Each row is followed by its tier, which names the range that a hidden value of the row falls in. A new part has a new value, new ranges and new names.
-307 100 73 -258 -89 -29 -117 -153 271 -17 205 -75 -74 163 40 -10 239 154 -33 172 115 129 33 -11 281 -79 385 -53 228 2 -570 -8 -5 78 96 -345 11 181 174 235 -578 -202 -81 -190 -242 173 -85 : A
137 235 -152 244 -75 117 10 -151 124 34 36 -161 56 -41 16 29 7 -129 -132 -277 41 86 -143 -297 332 -267 -99 269 -36 -188 360 141 -250 -13 144 89 -109 17 172 176 330 185 -129 57 -310 -13 -58 : A
-39 129 5 133 -101 221 -12 -212 217 23 120 -37 -36 -22 -137 -429 -93 -18 -64 130 343 -282 -265 -230 404 -294 -23 197 -68 -336 -29 -6 -90 -194 64 -78 86 51 245 88 134 185 37 211 -352 38 66 : K
-61 -56 -169 -40 -117 12 41 -257 141 -111 -107 83 0 99 216 38 -210 61 43 275 198 -84 -210 34 459 -291 90 62 -99 -82 -147 31 102 172 -117 -98 333 201 128 23 146 99 2 188 -327 48 201 : H
178 -168 -259 -287 0 -191 -46 266 -203 -377 99 369 -199 115 -275 -201 409 -16 98 368 175 0 68 -181 -107 -103 91 -128 -236 -120 -37 296 29 -221 51 15 130 -244 -11 -27 -460 70 272 131 12 0 155 : S
81 61 -42 -229 -168 -189 113 594 -255 -402 79 -89 333 86 -334 60 320 207 -45 -129 -44 40 125 -37 -465 -25 -109 -70 -359 -20 172 75 35 -347 -5 125 -123 54 245 -115 -207 -275 97 -224 333 109 51 : S
-221 158 96 -221 -134 9 -101 -82 105 -134 93 -211 48 80 -212 -186 87 91 -167 132 54 -40 -128 -217 103 -55 252 -11 218 4 -181 -12 -44 -177 10 -157 20 -60 122 84 -359 -87 71 -72 -190 42 191 : A
-70 415 122 33 167 14 340 212 217 -156 247 27 198 135 -200 -119 184 233 -76 -160 214 88 157 -161 -61 476 -336 153 111 -19 29 243 -444 -317 147 177 -319 -40 -46 -3 -387 67 296 -24 474 -172 105 : H
-3 4 -93 22 21 -167 19 111 -212 -214 -138 -92 132 -87 -224 143 125 -60 -151 -137 -139 32 -17 -139 4 -120 -64 -5 -188 -24 312 179 -63 -68 134 84 -40 20 -220 -101 -1 -13 75 113 -40 -39 -3 : S
-2 155 -76 295 -6 72 284 -138 23 -97 -33 -35 131 88 -64 -159 -273 11 -162 -9 102 -193 -120 -34 334 -19 -247 226 -4 -221 178 45 -171 -37 -93 37 -6 135 -62 -176 223 324 76 250 -97 -151 173 : D
-281 279 -51 130 -86 -336 125 33 -121 -89 -157 -349 343 31 -18 406 -6 102 -367 -522 -497 318 137 108 48 130 57 -70 272 124 67 -16 -88 228 76 -87 -326 428 -141 -137 80 -105 -304 -345 -127 105 -262 : Z
-201 79 -113 32 94 -205 161 24 243 37 -127 -197 153 -11 300 434 -141 161 42 -179 -81 156 -91 -114 43 31 -95 12 -58 206 114 214 -171 106 43 230 -86 346 -249 25 137 -154 -130 -99 116 -192 -178 : F
-90 134 54 -170 -171 90 -294 -229 142 -274 -127 -177 83 80 47 -179 -131 -28 -161 209 24 -211 -447 -152 485 -644 406 230 -172 -193 148 -120 -56 -75 -67 -149 269 -52 202 44 52 -96 -66 1 -558 186 39 : D
-128 42 -215 242 56 -170 354 -311 55 129 53 -113 -65 70 325 236 -251 56 -79 -168 -246 3 23 5 177 323 -201 41 387 -37 2 245 -397 169 93 105 -124 162 -580 30 8 169 -160 129 15 -472 55 : P
-135 -203 38 -192 -130 -116 151 206 -236 -234 -46 -88 165 -58 -397 31 -31 216 -29 1 -101 -285 -36 131 -280 50 -338 -182 -317 -71 43 -25 167 -316 36 232 18 97 -38 -183 -47 -181 133 55 177 -151 124 : U
-161 136 -209 55 -125 -142 257 -70 15 -54 -117 -141 150 -23 112 132 -187 89 -102 -237 -199 -119 -254 -74 120 -4 -236 80 -40 -111 252 13 -179 -65 -100 263 -141 267 -31 -19 373 100 -94 -48 -81 -283 -100 : F
-22 -57 -39 11 -103 -199 103 437 -23 -193 -79 -148 241 -30 -126 95 133 208 106 -46 -27 -39 27 9 -290 26 65 -118 -273 123 -43 65 127 -110 15 -25 163 198 -71 -214 40 -321 56 -164 234 176 -6 : A
-112 66 252 32 -154 -73 165 491 -231 -196 122 -551 312 -38 -497 -6 265 139 -185 -385 -439 -278 59 -33 -515 142 -79 45 -164 -72 255 -105 -195 -487 68 41 -266 -56 -269 -235 -282 -407 22 -285 403 -146 -155 : P
-99 -179 -229 62 -174 0 -171 -84 27 187 -48 -227 -222 -214 -116 132 237 -198 0 -198 -219 -117 -257 -210 185 -460 74 29 -302 -201 137 -64 97 -4 93 57 -69 246 160 210 263 -81 -269 -135 -517 -85 -536 : F
35 103 22 -16 -124 49 -29 -131 131 -134 -58 -237 220 -19 101 51 -318 169 -45 -41 25 -104 -233 -88 55 -108 -71 80 -34 6 196 98 -137 -113 149 172 243 -50 14 61 258 -178 -49 61 -109 0 362 : D
55 -51 -185 54 -257 -21 -41 -212 -24 -83 -1 -92 -83 126 15 -44 -136 -34 -98 20 -161 -69 -129 2 302 -311 139 40 86 -191 -1 -40 34 67 -53 -103 97 -12 96 -30 189 142 -243 -43 -471 45 17 : F
59 -164 -66 -117 -250 149 6 -394 162 8 82 -306 54 151 456 284 -529 107 53 44 -9 -204 -329 2 337 -663 -149 222 -215 -228 239 34 -133 -17 -23 227 105 36 84 240 309 -82 -411 148 -294 -264 101 : Z
284 -193 -225 -59 -265 -262 -163 436 -527 -426 -292 -108 228 -144 -446 306 221 -31 -114 -353 -490 65 28 102 -366 -284 -97 -177 -541 -20 530 10 289 -107 151 231 110 -51 158 -234 413 -258 -104 -229 -172 271 -62 : D
222 -228 -131 -102 -172 -108 -3 0 -256 -285 -126 -91 99 68 -169 258 -197 65 -45 13 -177 61 44 33 -103 -125 -151 -140 -73 95 246 181 151 -30 60 188 210 -258 -112 -157 152 7 -21 131 -67 -21 449 : F
-30 292 117 209 108 108 88 -103 220 -109 115 -203 99 104 105 -294 -170 -42 -158 -6 106 -290 -282 -316 383 -352 30 444 -93 -339 388 137 -573 -271 39 16 -152 -87 -326 -52 -48 128 -28 191 -55 -212 -145 : P
-70 73 -237 123 162 -123 56 -263 191 75 -16 90 -59 37 270 122 -298 36 -60 -19 136 118 -90 -136 319 -139 -220 50 12 -105 115 306 -217 136 187 243 -125 312 -103 119 190 180 -225 159 -263 -181 -126 : D
138 78 -266 179 -220 104 -40 -326 72 -21 110 -41 -156 143 165 -381 -232 -151 -117 176 110 -233 -317 -257 481 -502 189 257 91 -423 121 34 -189 -31 -98 -136 114 -35 150 86 251 335 -233 165 -601 -51 79 : S
62 -212 -155 -69 -212 -245 -69 613 -189 -200 -170 -297 168 -47 -351 205 234 78 56 -72 -214 58 27 -136 -532 -141 172 -225 -357 255 128 14 375 -139 -124 47 122 138 117 -265 107 -356 -48 -348 94 191 -73 : F
-65 135 -11 -128 36 -16 -27 -112 289 -64 168 24 -56 137 105 -42 -10 157 16 96 162 79 -34 -141 162 -10 34 36 116 -31 -136 208 -228 -85 174 61 -18 -33 15 163 -252 -48 -43 -38 -76 -39 44 : H
32 -186 -298 -358 -104 -193 -174 -270 -219 -217 7 147 -240 125 -23 182 119 -80 -103 229 -121 208 28 -91 171 -182 159 -184 166 -8 -70 245 53 124 106 -6 108 -184 -29 198 -354 96 -48 125 -411 -96 270 : S
-147 110 -130 335 -43 -125 113 24 -12 -39 -198 -207 78 -68 -90 -102 -2 -119 -164 -112 -169 -161 -200 -157 267 -145 186 131 -29 -106 152 -34 -73 53 -116 -179 13 254 -256 -252 251 134 -25 6 -243 3 -230 : Z
-208 156 -146 326 170 -218 343 -7 187 40 -127 12 67 -37 216 246 25 109 20 -237 -158 52 29 106 208 389 -109 57 64 59 -75 152 -267 227 98 14 -32 405 -460 -121 92 5 33 -49 130 -147 -248 : D
-62 130 134 -148 -200 -7 -222 -44 -141 -269 -126 -317 383 -33 -221 183 -165 47 -336 -332 -175 15 -173 0 204 -686 -122 99 -373 -217 468 -95 44 -151 174 161 -203 134 351 1 308 -157 -310 -84 -398 232 -199 : K
-264 -175 -1 -162 -168 -103 -314 10 -90 -61 -177 -368 -62 -224 -283 -28 195 -123 -109 28 -270 -272 -360 -248 32 -471 379 -74 -254 -61 101 -116 148 -160 51 -99 124 77 -105 14 -34 -310 -76 -94 -428 14 -282 : Z
-164 261 143 6 -195 -13 -80 73 149 -180 -146 -306 315 -185 -50 5 124 166 -64 -276 -186 -165 -273 10 66 -21 202 86 -146 -17 55 -143 -114 -130 194 -81 246 98 58 20 208 -438 45 -249 -113 269 -35 : U
-359 75 -93 56 199 -235 237 -35 344 -5 -237 18 160 -47 403 253 -214 244 132 109 162 -15 -180 6 212 163 -8 -20 -97 208 -175 192 -105 198 -8 69 206 541 -369 -73 90 -156 103 88 150 -116 -49 : U
6 119 83 255 -41 161 -75 -101 181 -48 -13 -202 52 13 -109 -214 -82 -102 -120 -25 92 -201 -228 -182 460 -508 123 299 -206 -270 212 -31 -125 -91 32 -137 19 26 9 -101 192 104 -94 92 -346 125 -213 : K
-230 59 -29 277 211 -261 293 15 114 97 -188 -305 155 -164 2 150 -454 182 -83 -259 -223 -115 -115 -205 -257 467 -387 -106 188 226 303 302 -305 -145 167 453 -133 150 -768 -264 301 -20 -13 88 297 -475 57 : H
-158 326 106 130 4 -152 -3 501 152 -136 -98 -288 319 -221 -263 -45 402 172 -28 -344 -123 -6 -64 -171 -323 301 181 -3 -156 160 53 15 -143 -223 226 -35 50 201 -52 -102 5 -489 167 -396 227 266 -201 : D
-110 -290 -92 -88 -167 -69 107 241 -282 -22 110 -274 -151 -88 -481 -86 309 -48 -26 33 -258 -345 -48 -180 -397 90 -46 -125 -117 -89 18 -19 61 -358 -66 53 -58 -51 -199 -56 -338 -136 118 -20 101 -390 -4 : P
125 92 -236 60 -247 5 -120 -306 -74 -109 -105 -160 -27 26 19 127 -117 -160 -229 -257 -335 43 -234 -123 381 -408 15 158 30 -214 413 -1 -122 56 39 119 -39 -114 168 98 423 197 -290 -65 -605 -32 -55 : K
-61 -160 -24 23 -61 119 -72 -98 184 102 132 -105 -101 59 -5 37 -34 4 44 98 196 -92 -74 -46 296 -515 -27 94 -306 -218 -95 14 96 -2 60 -36 -37 275 221 119 -19 -42 -240 50 -299 15 -288 : H
217 -390 -329 25 -28 -161 9 50 -251 -24 -61 -52 -103 -58 -66 355 -109 -89 46 -79 -134 39 18 -129 -137 -348 -340 -109 -361 -64 412 313 87 -23 145 386 -59 28 -176 -3 258 53 -223 192 -113 -270 -58 : Z
-139 158 -21 62 -7 -278 108 177 -182 -258 -199 -279 346 20 -126 123 -160 72 -285 -212 -261 11 -64 -106 -77 -81 -23 8 -38 42 363 94 -124 -91 -27 93 -168 174 -286 -293 107 -42 -75 -49 33 -46 -36 : S
-383 111 203 92 42 -62 212 -149 225 63 55 -271 154 38 9 49 -200 247 -100 -72 -37 -101 8 79 154 223 -54 -18 247 44 -281 20 -158 -7 114 -95 -87 263 -362 -95 -196 -117 -40 8 101 -117 -17 : F
33 -162 -384 -449 -107 -192 -262 1 -32 -137 134 196 -311 175 42 152 365 -69 42 253 62 296 3 -233 91 -436 259 -138 -115 -59 -129 222 113 51 20 24 -62 46 379 341 -401 -16 -183 -147 -417 8 -170 : Z
-253 192 60 196 -15 -56 -28 53 176 -28 -123 -262 155 -107 -41 -101 7 30 -129 -183 -117 -215 -273 -85 229 -238 158 164 -209 -160 111 -109 -140 -73 61 -81 -36 350 -75 -106 193 -175 -120 -163 -229 99 -439 : D
-179 266 9 -135 -50 -391 78 -44 -83 -323 -206 -230 433 118 182 484 -288 275 -289 -398 -466 311 46 158 13 81 -57 -96 217 184 238 138 -219 113 160 187 -186 131 -283 -142 116 -179 -262 -241 5 43 28 : A
-237 293 68 111 185 -358 134 172 62 -226 -301 -238 516 -28 170 444 -156 204 -188 -320 -151 284 40 -3 48 47 10 5 -53 275 242 231 -197 163 157 55 -97 390 -442 -242 113 -234 -54 -73 206 139 -114 : Z
-188 -40 -94 56 77 -160 125 170 206 126 170 -36 -141 -23 -95 -185 117 153 119 101 144 -89 19 -223 -192 247 3 -150 92 22 -298 208 -92 -176 124 25 -72 201 -227 -9 -247 -88 18 -62 139 -158 -139 : A
-312 -50 -19 -17 248 -319 111 157 -138 -73 -95 -161 45 1 -311 145 6 0 -225 -32 -135 70 86 -225 -122 41 -130 -137 -6 117 163 250 -69 -103 34 156 -388 229 -509 -242 -339 57 18 82 131 -310 -240 : Z
90 -183 43 -210 -50 18 23 185 -154 -186 175 34 -73 -51 -542 -45 316 94 50 18 28 -88 139 -70 -278 151 -288 -154 -179 -56 5 179 33 -378 272 200 -6 -315 -24 28 -362 -104 260 98 192 -121 218 : K
59 -300 -330 -79 -73 -147 86 -204 -138 26 2 31 -165 81 10 311 -277 36 -20 26 -105 108 61 -5 -15 -63 -361 -200 41 -1 76 249 111 82 63 342 -66 78 -39 58 129 181 -232 144 -203 -328 160 : H
-126 173 -132 5 46 -61 151 -72 277 20 80 56 15 65 198 139 48 140 41 -64 139 140 -16 -70 219 89 -96 62 29 -15 -127 177 -193 66 101 82 -76 266 71 171 -55 6 -29 -51 -17 -76 -95 : H
119 61 -374 177 265 -46 283 -390 280 25 100 466 -406 171 294 -22 -24 -65 135 245 238 151 41 -188 505 355 -171 111 344 -46 -105 500 -420 195 101 121 85 -187 -432 114 -173 553 227 379 -55 -404 245 : H

New part:
-21 128 -296 98 -41 115 68 174 130 -50 -92 -100 102 -170 -8 -136 74 -194 219 80 -69 -76 -22 89 105 78 -96 69 -150 125 32 165 68 67 67 -108 -41 72 -56 68 -31 -161 -7 43 93 63 25 : <66>
235 196 -44 54 42 89 -71 103 225 -20 107 -158 136 -185 189 -126 -4 -107 18 48 -194 -228 -137 -78 15 -2 -11 0 -35 134 1 -30 -155 33 147 117 -24 323 87 178 -191 -103 -152 12 128 170 258 : <74>
-79 107 -116 100 -135 51 -19 60 -32 30 190 -130 139 -260 133 -63 111 -99 153 123 -186 -284 -88 48 0 -61 -8 -115 272 76 -53 -134 -111 57 188 64 -143 214 -35 247 -58 -201 -123 60 163 120 329 : <70>
-12 -23 121 -225 255 -3 -28 126 107 -12 200 -22 -176 -90 191 -15 -149 30 -240 70 -58 -100 -255 -111 -293 76 -79 88 -68 10 66 104 -53 -39 155 -77 130 113 83 -35 59 297 -380 160 -239 -26 -70 : <55>
-35 33 -212 -38 -210 -68 -41 -223 95 107 52 140 -62 -286 -174 170 113 -169 66 70 -104 -18 -251 60 -102 194 -8 80 -24 -40 -184 -54 59 233 -104 -50 -81 156 -97 62 -147 -96 95 90 143 -39 -75 : <70>
-439 -64 -59 29 95 -132 217 -148 -56 11 67 159 -236 -142 -115 175 284 -13 227 236 -57 52 -160 74 -215 -205 178 -2 -9 -129 -227 -269 -31 -43 -146 1 263 -88 75 -32 156 -86 -115 151 -188 -194 -402 : <54>
-73 268 -190 23 10 77 53 18 -22 8 36 52 73 -189 126 15 -169 -68 -136 64 114 275 -198 -126 -6 187 54 190 107 19 -128 105 313 87 45 -48 -54 -63 25 102 17 205 132 79 11 -9 -2 : <70>
-24 395 -211 346 179 49 -41 28 -122 -208 -9 -21 59 -101 206 73 -101 94 -75 -28 30 301 -112 -273 -36 -118 381 144 67 87 -55 1 319 -14 67 131 52 -40 -12 105 62 246 98 7 83 97 160 : <62>
-221 87 -106 -19 -113 155 115 123 -222 143 20 5 110 139 219 113 -340 -25 -101 96 377 384 54 -167 -52 108 27 105 82 -79 -89 102 377 -69 44 -217 -51 -112 0 -95 160 272 146 -28 -129 -79 -160 : <70>
13 9 -238 198 -67 -87 -111 -148 18 -35 -90 7 -108 64 -14 145 155 -116 287 -88 -57 -45 123 -91 -137 -239 31 -102 -64 20 -127 -89 -51 -81 -125 -8 80 156 -162 -143 70 -189 -68 -6 70 29 -18 : <60>
81 66 -110 53 19 167 63 319 155 -74 8 -171 178 -75 101 -185 -180 -129 37 40 -27 -96 8 36 117 85 -43 98 -158 160 161 110 52 26 212 -121 44 142 78 66 -117 -52 -48 -23 15 121 48 : <60>
-185 78 -165 -33 113 34 77 -6 99 7 61 -24 -39 -126 53 -33 148 -152 193 208 -128 -120 -218 84 -102 -99 -11 -51 136 -13 -123 -179 -118 -110 25 49 96 9 104 70 -4 -114 -153 105 -67 -105 -5 : <60>
12 98 -320 -13 -295 97 -145 -73 -1 192 -49 6 77 135 139 169 -99 -263 128 74 168 168 15 -110 -106 137 -146 -16 -3 -106 -200 90 140 -8 -100 -89 -105 116 -123 -110 -35 43 83 -23 115 -132 -56 : <74>
259 270 -320 179 -47 75 -108 -60 132 -38 -57 -145 11 85 199 -22 -30 -156 206 -108 -25 206 -5 -149 55 -154 140 20 -31 16 -59 21 150 -51 75 128 -14 141 -162 -60 -6 -80 -49 -28 81 178 124 : <74>
-332 31 -114 178 -135 95 160 -41 -281 -65 -88 61 20 -201 -92 108 180 -139 158 93 101 -2 152 -18 -71 -8 -80 -74 47 27 -126 83 118 36 -110 -191 -168 -40 -186 35 296 -49 158 25 61 -33 -97 : <70>
-296 148 -465 225 -173 -27 -22 -27 -292 -22 -149 13 79 148 7 168 68 -171 199 68 244 322 216 -33 -75 -85 5 78 309 -26 -316 114 517 -49 19 -116 -130 -216 -250 -8 228 5 209 -127 50 18 49 : <66>
-65 22 -208 -135 -22 -86 -92 -141 286 200 82 289 -173 -171 -60 138 31 -159 201 93 -44 4 -174 24 -131 181 -32 50 -719 -200 28 119 -112 149 -315 -173 140 214 -60 -210 -270 -211 -170 234 -2 -71 -356 : <74>
-359 -179 -150 -279 -71 -73 124 -42 107 154 49 145 -126 -16 -89 19 27 -278 109 240 109 3 -106 188 -181 101 -287 70 235 -97 -250 -75 70 -60 -3 -220 155 -137 93 -66 65 -58 -73 128 -222 -198 -330 : <67>
-312 87 285 83 40 186 310 211 -242 129 31 1 246 -218 116 46 -241 308 -380 203 316 -26 -84 -214 -37 155 39 114 257 217 -59 -41 218 -2 117 -229 -122 30 260 189 128 332 285 -68 -14 100 76 : <67>
165 134 -245 -187 312 -104 -13 -191 404 38 -88 3 -216 175 17 36 125 -207 152 86 -101 169 -290 -18 -183 -187 59 129 -62 -77 -302 -176 -20 -227 -93 161 267 -6 142 -143 -98 -80 -186 -12 -248 -67 -173 : <70>
-14 -1 37 -229 203 -51 100 -39 259 6 -8 254 -163 -343 -189 80 -63 -77 -231 64 -39 18 -324 -39 -180 362 -106 265 -508 23 -38 178 -16 186 -234 -224 151 82 153 -56 -124 158 7 178 -130 -157 -416 : <54>
-204 16 -24 2 124 -16 69 173 97 89 -115 90 69 -64 28 -3 -96 74 -99 138 168 -124 -7 -111 -123 90 -155 155 -40 198 -79 85 41 -90 -56 -268 113 30 205 -20 -18 95 69 29 -32 18 -35 : <55>
17 124 211 -68 312 -21 162 -88 189 10 116 79 -37 -162 99 10 -30 23 -145 106 -45 -22 -239 -167 -129 -105 107 43 -5 33 -191 -292 -168 -115 -81 105 238 127 360 75 -68 25 -67 46 -171 -20 -131 : <66>
14 -164 -117 -226 -334 151 48 213 166 177 65 -53 47 27 50 -46 -305 -276 27 90 142 89 -5 101 30 341 -220 151 -244 -56 103 213 134 153 129 -307 31 139 -34 -127 -95 52 -38 74 -67 -70 -349 : <74>
167 57 -34 -63 -23 -52 -160 -99 165 -93 326 6 -171 -209 157 49 45 -245 -11 15 -253 -47 -235 -55 -218 71 -43 -48 -140 -150 -68 -3 -111 193 78 190 174 292 -37 71 -66 61 -411 196 -8 -106 -182 : <54>
-93 136 41 71 156 68 96 145 92 -103 99 153 9 -298 119 -37 -250 1 -127 19 20 97 -120 -159 -7 152 117 145 -406 44 146 78 -14 95 -95 -136 241 74 188 -1 -72 147 -10 224 -42 -81 -277 : <55>
-158 165 -122 -127 291 -172 -156 -100 -5 -5 84 342 -143 -273 -115 312 38 13 -243 132 -49 81 -279 -116 -380 278 94 263 -579 -125 -116 288 152 193 -280 -147 -37 44 -66 -6 -188 194 -57 93 -50 -68 -113 : <74>
-73 -15 -363 237 -194 82 42 255 -32 -75 -184 -253 126 25 -29 -53 -29 -51 268 -1 -63 -47 68 86 112 -114 138 114 176 251 74 -35 130 -41 203 -139 -20 8 -96 19 35 -83 132 -56 124 63 164 : <62>
-169 -117 -31 183 -134 -149 -18 -87 -76 59 158 -53 -106 13 -32 254 333 50 253 181 -147 -184 -13 34 -246 -281 194 -119 -3 -82 -193 -277 -57 56 50 132 140 271 -63 43 6 -166 -241 -57 41 28 -99 : <54>
-213 91 150 107 -37 -43 46 -54 -144 54 150 200 24 -412 -10 162 -25 181 -305 86 102 -90 -140 -187 -180 227 -14 89 30 91 -103 78 174 250 -16 -143 -90 172 17 176 33 212 97 93 125 119 14 : <67>
-261 107 -249 -27 212 -61 208 66 211 -34 11 46 -29 -167 19 -212 77 -171 282 148 -93 9 -125 155 83 -170 24 88 136 51 -114 -187 -43 -153 24 -35 252 -171 202 55 -14 -297 -92 181 -177 -20 -89 : <54>
-207 -12 -22 262 9 136 228 304 -73 -73 -174 -196 144 -13 86 -175 10 66 170 52 114 -190 252 -47 92 -221 -54 -19 189 314 64 -11 18 -186 169 -205 38 18 57 26 250 -85 53 -43 0 184 104 : <55>
-207 -287 339 -244 169 -178 56 142 100 164 116 156 -245 -433 -92 116 9 350 -322 91 -149 -545 -300 -116 -402 237 -199 124 -337 220 121 130 -391 129 -120 -369 110 308 163 -46 13 238 -291 301 -110 -96 -159 : <60>
-132 142 -150 -6 -22 73 91 -26 36 -41 -9 91 51 -204 18 -41 -14 -267 46 99 50 94 -39 -11 -4 107 -104 76 61 7 -155 41 92 25 -53 -93 -9 -46 30 77 40 -33 109 91 -3 -46 -103 : <74>
40 -18 227 17 -20 155 23 224 -174 -14 171 -63 177 -239 60 119 -228 89 -305 14 -8 -206 -19 -151 -117 236 15 19 -319 101 169 149 -25 184 70 -195 -191 331 6 114 -77 184 5 -71 66 64 86 : <54>
-317 66 -33 41 157 -67 25 -82 -44 72 106 137 -181 -205 109 132 178 100 104 164 -63 -139 -196 -118 -273 -113 35 -103 -87 -50 -84 -83 -181 -72 -160 -25 124 82 36 -38 119 29 -244 237 -55 -131 -96 : <60>
214 -82 8 -175 29 51 53 317 222 43 -60 -191 157 -53 15 -155 -337 -13 -250 -62 -10 -180 -89 -23 26 203 -175 261 99 334 56 85 21 -7 237 -253 -17 154 189 51 -140 102 59 -77 -64 113 160 : <67>
-104 61 -282 21 -66 163 152 -39 59 7 -65 -59 43 134 43 -88 -81 -326 325 43 127 207 65 105 124 -156 10 -59 179 -66 -73 -177 148 -193 63 -66 48 -118 -29 -108 74 -237 87 -32 -118 21 -103 : <60>
-250 -147 78 -16 -104 -31 13 69 -91 176 28 150 105 -110 -77 130 -38 12 -52 100 173 -306 183 -38 -168 132 -263 -43 -139 81 -48 94 -21 41 -98 -371 -110 205 -6 -24 -37 -115 54 -43 52 107 18 : <67>
-8 111 -73 47 -99 -4 13 -32 62 -45 167 -15 -4 -319 157 -89 5 -165 38 0 -142 -84 -129 -71 -22 17 -89 -36 264 68 -118 -92 -109 80 74 61 60 136 49 162 60 -30 -112 218 72 -49 26 : <66>
-202 -23 11 -178 144 34 92 108 17 35 -18 171 73 -8 25 10 -283 -160 -181 83 245 64 62 -74 -129 171 -224 131 -46 30 -102 89 99 -118 -97 -324 82 -94 188 -74 3 100 111 8 -195 -95 -177 : <60>
-66 -47 -142 375 -313 212 416 -17 -19 -113 -303 -262 89 100 -138 -100 124 -170 410 1 139 187 217 89 291 -338 162 -21 466 206 -158 -370 229 -120 177 6 109 -63 -3 -3 316 -219 377 -181 30 127 -222 : <60>
-281 69 -21 92 85 -164 75 100 -134 -111 120 94 73 -312 99 -62 -71 -8 -93 1 -40 -86 61 -105 -71 -75 -33 98 392 186 -188 -96 -15 -27 34 -110 99 -75 161 209 117 -18 25 159 -33 -14 124 : <66>
6 -187 -269 -293 -81 -114 -256 138 159 -18 135 -33 -36 -105 -34 -72 -24 -405 57 16 -234 -390 -25 203 -223 198 -455 26 86 50 -20 193 -155 53 142 -224 -60 134 -122 29 -132 -146 -312 112 -22 -77 165 : <60>
-552 -200 48 -1 -18 -27 133 53 -240 -28 119 142 -61 -293 -142 167 204 -71 120 271 -98 -319 -20 122 -269 -8 -49 -102 -39 -29 -48 -116 -223 19 -129 -219 36 16 26 70 119 -66 -78 149 -47 -245 -184 : <55>
-174 -94 -47 -29 13 16 62 100 -15 -27 -78 -15 -77 80 43 113 -52 -87 -29 133 83 53 -36 -92 -239 0 -63 101 67 51 -151 -25 17 -117 -34 -127 211 -30 130 -86 158 261 -19 37 -132 -266 -292 : <62>
211 48 -206 -136 -109 157 -23 256 459 108 -84 -115 195 -73 64 -281 -239 -261 -9 61 46 -178 -108 80 142 323 -374 176 -10 234 66 183 49 52 205 -209 28 191 153 40 -267 -64 23 23 96 133 78 : <55>
-115 -1 -196 -124 -14 -15 99 91 180 31 34 45 73 -124 -110 -31 -53 -232 40 177 -22 30 -156 172 1 166 -53 203 -11 13 -137 -42 131 82 57 -117 108 -21 150 91 -192 -101 61 8 -65 -64 -157 : <54>
283 93 -216 51 -157 -28 -63 -342 132 -234 153 -184 -124 -40 -50 83 291 -493 205 24 -347 137 -230 113 -108 -210 163 -42 478 -134 -403 -399 63 87 208 474 86 128 -96 208 5 -118 -109 -91 24 -58 -56 : <70>
160 59 -673 70 -242 -93 -216 -22 197 34 -41 -205 -134 304 151 -33 48 -333 538 -108 -106 236 52 99 28 -236 29 15 82 -96 -98 22 187 -75 166 80 127 30 -310 -206 8 -266 -277 51 -5 26 -5 : <66>
390 -17 78 -175 26 164 89 7 324 -129 -41 -132 170 -37 -100 -117 -131 -466 -126 -8 -85 -105 -44 46 31 142 -239 68 70 131 -180 -141 -99 -17 77 16 37 207 244 121 -187 -95 142 -211 -52 -13 -75 : <54>
25 119 -482 -158 81 56 -3 -85 259 35 -121 -61 -87 175 -96 81 20 -295 195 179 -46 297 -380 177 -78 27 142 207 32 -115 -192 -116 262 -94 49 67 96 -141 12 -90 -169 7 35 -74 -136 -147 -135 : <55>
46 119 -186 51 29 113 148 163 144 6 -157 -141 129 60 116 -130 -142 -123 102 21 87 118 14 -68 112 -58 -22 117 97 166 -96 -44 73 -157 52 -77 105 -17 163 -18 30 -30 112 -36 -59 -11 -38 : <66>
-422 254 54 156 179 81 302 55 -175 -72 61 133 -1 -360 176 -115 7 87 -68 140 193 144 -34 -162 5 -30 19 54 195 77 -82 73 210 -24 27 -113 28 -176 77 140 346 138 36 223 -101 94 -85 : <70>
35 -27 -124 66 98 -51 47 -18 154 -68 -229 -35 42 18 -204 55 193 -159 115 56 -61 -193 56 23 -109 -107 -105 64 9 194 -245 -104 -53 -109 -91 -68 62 101 96 15 -47 -184 120 -184 14 32 12 : <67>
-29 101 -136 184 96 5 20 -16 29 -159 -57 -20 -144 -48 71 -1 81 -59 125 -47 -12 76 23 -120 -95 -160 58 17 -62 60 -20 57 95 -45 22 -6 139 35 -105 -76 204 44 -125 86 -43 69 -113 : <55>
